[[ 20.2 -22.0  39.8  56.2 -30.7  32.8 -33.8  27.1   0.4]
 [-25.8  -7.6 -30.7  31.6   7.2 -43.7   0.5 -43.8 -46.0]
 [-30.4 -46.2   9.0 -14.1 -41.5  39.0  53.1 -13.7  19.3]
 [  5.1 -16.9  15.6  11.5 -41.0  38.0  21.9   4.7   3.1]
 [-22.1 -37.6   7.5  -5.2 -37.3  52.9  32.9   4.1  20.6]
 [-32.3 -42.8  29.1  36.3   1.5   0.8  23.5  28.1 -42.0]
 [-24.8 -17.3  -4.0  -7.0 -35.0  41.6  45.9 -13.7  -6.9]
 [ 48.9  -1.8  -2.3  -0.7  17.9  -8.8  14.9  22.3  28.7]
 [-40.8 -40.6  15.2   0.3 -32.2  36.7  44.1 -14.9   4.1]
 [ -8.6 -51.0  43.8  28.8 -47.7  49.5 -11.1   0.3  -3.5]]
|
[[ -8.6 -51.0  43.8  28.8 -47.7  49.5 -11.1   0.3  -3.5]
 [-30.4 -46.2   9.0 -14.1 -41.5  39.0  53.1 -13.7  19.3]
 [-32.3 -42.8  29.1  36.3   1.5   0.8  23.5  28.1 -42.0]
 [-40.8 -40.6  15.2   0.3 -32.2  36.7  44.1 -14.9   4.1]
 [-22.1 -37.6   7.5  -5.2 -37.3  52.9  32.9   4.1  20.6]
 [ 20.2 -22.0  39.8  56.2 -30.7  32.8 -33.8  27.1   0.4]
 [-24.8 -17.3  -4.0  -7.0 -35.0  41.6  45.9 -13.7  -6.9]
 [  5.1 -16.9  15.6  11.5 -41.0  38.0  21.9   4.7   3.1]
 [-25.8  -7.6 -30.7  31.6   7.2 -43.7   0.5 -43.8 -46.0]
 [ 48.9  -1.8  -2.3  -0.7  17.9  -8.8  14.9  22.3  28.7]]

[[ -2.4   0.2 -23.4 -46.5 -34.9 -40.6  21.3 -21.9]
 [ -1.7 -29.6   8.9   2.8  -6.6  14.5 -15.0 -13.3]
 [ -1.6 -28.9 -30.3 -50.0 -47.1 -10.5   8.7 -62.0]
 [ -2.0  -8.4 -10.0 -50.4 -36.8 -47.4   9.6 -18.7]
 [ -2.9   9.0   3.3  44.8  29.6  24.2   7.0  35.1]
 [ -2.3   2.7   2.7 -19.5 -11.3 -38.2   7.1  15.5]
 [ -3.3  22.4 -10.6  15.5  12.2  -6.5  23.7  27.7]
 [ -3.1  21.5 -11.7  26.9  19.7   3.1  22.4  33.1]
 [ -1.8 -16.5   5.5 -45.5 -32.9 -46.3  -3.2 -12.0]
 [ -2.4 -10.9  26.5  21.7  13.4   4.8 -14.2  25.8]
 [ -3.0  21.4 -12.2  16.9  13.5  -6.4  23.2  29.7]]
|
[[ -1.7 -29.6   8.9   2.8  -6.6  14.5 -15.0 -13.3]
 [ -1.6 -28.9 -30.3 -50.0 -47.1 -10.5   8.7 -62.0]
 [ -1.8 -16.5   5.5 -45.5 -32.9 -46.3  -3.2 -12.0]
 [ -2.4 -10.9  26.5  21.7  13.4   4.8 -14.2  25.8]
 [ -2.0  -8.4 -10.0 -50.4 -36.8 -47.4   9.6 -18.7]
 [ -2.4   0.2 -23.4 -46.5 -34.9 -40.6  21.3 -21.9]
 [ -2.3   2.7   2.7 -19.5 -11.3 -38.2   7.1  15.5]
 [ -2.9   9.0   3.3  44.8  29.6  24.2   7.0  35.1]
 [ -3.0  21.4 -12.2  16.9  13.5  -6.4  23.2  29.7]
 [ -3.1  21.5 -11.7  26.9  19.7   3.1  22.4  33.1]
 [ -3.3  22.4 -10.6  15.5  12.2  -6.5  23.7  27.7]]

[[  7.4  -6.1  -0.2 -27.7 -34.4  25.6 -30.4 -35.8]
 [  8.8  13.0   9.9 -33.4 -19.7   0.4 -24.6  14.9]
 [ 68.0 -22.8  25.3  10.9   6.7  42.1   4.2 -22.7]]
|
[[ 68.0 -22.8  25.3  10.9   6.7  42.1   4.2 -22.7]
 [  7.4  -6.1  -0.2 -27.7 -34.4  25.6 -30.4 -35.8]
 [  8.8  13.0   9.9 -33.4 -19.7   0.4 -24.6  14.9]]

[[  0.7 -33.5  -3.4  13.6 -12.8 -15.9 -57.0   5.0 -11.3  17.0   0.1  14.3
    4.4  10.9  11.6]
 [-13.0   7.4  19.8   2.2  20.5  34.0  24.6  14.0  -7.8   8.3  16.6  -3.8
   38.3  20.9  16.9]
 [-12.2  11.0  19.2   1.2  18.4  33.2  22.2  -2.0  -9.0  11.9  16.2  -4.0
   40.8  20.8  16.5]
 [  2.4   8.5   5.7  -3.6  -2.1 -26.4 -29.4 -42.9 -15.3  -5.5  -4.6  32.5
  -42.6   4.3  21.6]
 [ 14.4   7.3 -31.4  -4.6 -22.9  -5.5  21.3  35.9   7.4  -8.1  -7.6 -28.2
  -16.5 -33.4 -35.2]]
|
[[  0.7 -33.5  -3.4  13.6 -12.8 -15.9 -57.0   5.0 -11.3  17.0   0.1  14.3
    4.4  10.9  11.6]
 [ 14.4   7.3 -31.4  -4.6 -22.9  -5.5  21.3  35.9   7.4  -8.1  -7.6 -28.2
  -16.5 -33.4 -35.2]
 [-13.0   7.4  19.8   2.2  20.5  34.0  24.6  14.0  -7.8   8.3  16.6  -3.8
   38.3  20.9  16.9]
 [  2.4   8.5   5.7  -3.6  -2.1 -26.4 -29.4 -42.9 -15.3  -5.5  -4.6  32.5
  -42.6   4.3  21.6]
 [-12.2  11.0  19.2   1.2  18.4  33.2  22.2  -2.0  -9.0  11.9  16.2  -4.0
   40.8  20.8  16.5]]

[[-64.4 -10.3  -9.9 -15.4  27.3]
 [-69.3  -0.7 -12.8 -42.8 -19.0]
 [ 21.9 -51.1 -53.4  21.0  10.5]]
|
[[ 21.9 -51.1 -53.4  21.0  10.5]
 [-64.4 -10.3  -9.9 -15.4  27.3]
 [-69.3  -0.7 -12.8 -42.8 -19.0]]

[[ 55.6  25.2  13.1  26.2  41.7 -34.2 -34.2 -37.1 -10.0]
 [ 57.0 -45.7  45.2  23.7   0.4  33.1 -53.3   6.5  38.4]]
|
[[ 57.0 -45.7  45.2  23.7   0.4  33.1 -53.3   6.5  38.4]
 [ 55.6  25.2  13.1  26.2  41.7 -34.2 -34.2 -37.1 -10.0]]

[[ 25.2  21.5  -2.3   5.9  -2.6   5.9   1.0  16.7   6.7]
 [ 62.0  45.1   8.3  29.1 -17.8 -32.5   1.5  13.1  53.6]
 [ 31.0  24.2  -8.8   8.5  -1.0   4.4  -9.4  19.9   2.4]
 [ 23.4   2.0   5.1  -0.7   1.4  30.1  10.7  20.2  -8.0]
 [ 21.7  32.6  -3.9  10.5  -7.1 -16.8  -2.5   8.5  22.3]
 [ 13.1  -1.8  -2.2   1.7   2.4  11.5  -4.5   9.2  -8.3]]
|
[[ 13.1  -1.8  -2.2   1.7   2.4  11.5  -4.5   9.2  -8.3]
 [ 23.4   2.0   5.1  -0.7   1.4  30.1  10.7  20.2  -8.0]
 [ 25.2  21.5  -2.3   5.9  -2.6   5.9   1.0  16.7   6.7]
 [ 31.0  24.2  -8.8   8.5  -1.0   4.4  -9.4  19.9   2.4]
 [ 21.7  32.6  -3.9  10.5  -7.1 -16.8  -2.5   8.5  22.3]
 [ 62.0  45.1   8.3  29.1 -17.8 -32.5   1.5  13.1  53.6]]

[[ 21.9 -17.6]
 [-19.2  -8.2]
 [ 72.7 -61.3]
 [-25.1 -17.1]
 [ 33.9 -38.0]]
|
[[ 72.7 -61.3]
 [ 33.9 -38.0]
 [ 21.9 -17.6]
 [-25.1 -17.1]
 [-19.2  -8.2]]
